Here is a tiny trained network, its code and every weight. The questions are about switching its units off for an input and a class, where a switched-off unit gives its printed mean instead of its output.

import numpy as np


def w(rows, s, z=0):
    codes = np.array(rows[::2]) - 128.0
    scale = np.full(codes.shape[1], s)
    scale[-1] = z or s
    return codes * scale


def f(y):
    return y / 2 * (1 + np.tanh(0.7978845608 * (y + 0.044715 * y**3)))


def log_softmax(a):
    a = a - a.max(-1, keepdims=True)
    return a - np.log(np.exp(a).sum(-1, keepdims=True))


def net(x, mask):
    res = np.array(x, float).reshape(1, 5) / 4 @ E
    y = f(res @ A[0][:, :-1].T + A[0][:, -1])
    res = res + np.where(mask, y, B[0][:, -1]) @ B[0][:, :-1]
    return log_softmax(res[-1] @ U[:, :-1].T + U[:, -1])


A, B = {}, {}
E = w([
[215,45,212,161],'x0',
[197,206,198,2],'x1',
[127,126,129,126],'x2',
[55,191,205,181],'x3',
[141,141,120,144],'x4',
],0.0074)
A[0] = w([
[48,198,248,181,77],'N0',
[193,98,223,165,128],'N1',
[213,76,235,175,117],'N2',
[107,160,164,150,113],'N3',
[100,187,76,115,124],'N4',
[86,82,115,146,252],'N5',
[203,76,8,52,80],'N6',
[202,217,186,30,125],'N7',
[83,62,96,224,142],'N8',
[63,248,36,70,121],'N9',
[154,177,191,73,161],'N10',
],0.012,0.0033)
B[0] = w([
[249,104,205,191,214],'N0',
[118,90,127,45,191],'N1',
[126,91,80,34,209],'N2',
[144,113,155,143,148],'N3',
[132,94,108,87,172],'N4',
[103,176,102,134,181],'N5',
[220,113,228,196,202],'N6',
[50,195,103,193,247],'N7',
[51,196,98,164,225],'N8',
[125,72,106,20,235],'N9',
[85,153,80,188,200],'N10',
],0.021,0.011)
U = w([
[8,174,92,191,197],'0',
[91,71,99,24,11],'1',
[194,107,204,199,174],'2',
],0.011,0.0011)

Each question gives the input, the list of numbers given to net, and the class t.
The units are the neurons (one row each of A and B). Each row of codes is followed by its name. A weight is (code - 128) times the scale printed after its matrix; where a second scale follows, it is the last column's (A, B and U).
mask holds one flag per neuron, in row order. A switched-off neuron (its flag False) gives its mean, the last column of its row in B, instead of its output. The means were averaged over made-up inputs and are rounded, as every weight is.
A unit's drop is (log p(t) with every unit on - log p(t) with that unit switched off) / (log p(t) with every unit on - log p(t) with every unit switched off).
The circuit of an input: a set's keep is (log p(t) with only the set's units on - log p(t) with every unit switched off) / (log p(t) with every unit on - log p(t) with every unit switched off). Starting from all 11 units, units are removed one at a time, each time the one whose removal leaves the highest keep (on an exact tie, the one counted first), for as long as the keep stays at least 0.8.
units of the circuit, in order: the units of the circuit, biggest drop first
unit that matters most: the unit with the biggest drop
k most important neurons: the k neurons with the biggest drops, biggest first
drop when u is switched off: that unit's drop, to one decimal
input [8,8,-5,6,2], class 0: 4 most important neurons -> [N7 N10 N9 N4]
input [8,7,-5,0,2], class 1: 2 most important neurons -> [N2 N1]
input [3,-5,-3,6,-4], class 2: 2 most important neurons -> [N0 N7]
input [-8,-7,4,3,6], class 1: 2 most important neurons -> [N9 N7]
input [0,2,-8,-4,-5], class 2: 2 most important neurons -> [N6 N8]
input [-7,-3,3,-7,-5], class 1: unit that matters most -> N9
input [6,-4,4,3,-8], class 1: 2 most important neurons -> [N2 N7]
input [-5,3,2,-6,8], class 2: 2 most important neurons -> [N6 N2]
input [4,-7,-1,-8,0], class 2: 3 most important neurons -> [N6 N7 N10]
input [-4,-3,-5,-4,0], class 1: 3 most important neurons -> [N0 N7 N9]
input [8,-7,-5,-3,-2], class 1: 2 most important neurons -> [N2 N7]
input [6,3,0,-8,-1], class 2: 2 most important neurons -> [N6 N9]
input [6,6,6,-5,-7], class 0: 4 most important neurons -> [N7 N9 N10 N0]
input [-5,-2,-1,7,-1], class 2: units of the circuit, in order -> [N0]
input [8,-1,-8,7,7], class 1: 2 most important neurons -> [N2 N1]
input [-1,3,8,-5,-8], class 2: 2 most important neurons -> [N6 N8]
input [2,6,-7,-3,1], class 0: drop when N9 is switched off -> 0.0
input [4,5,-5,0,-8], class 0: drop when N9 is switched off -> 0.5
input [-2,2,-4,-7,1], class 2: drop when N6 is switched off -> 0.2
input [-1,6,5,-3,5], class 0: drop when N7 is switched off -> 0.2
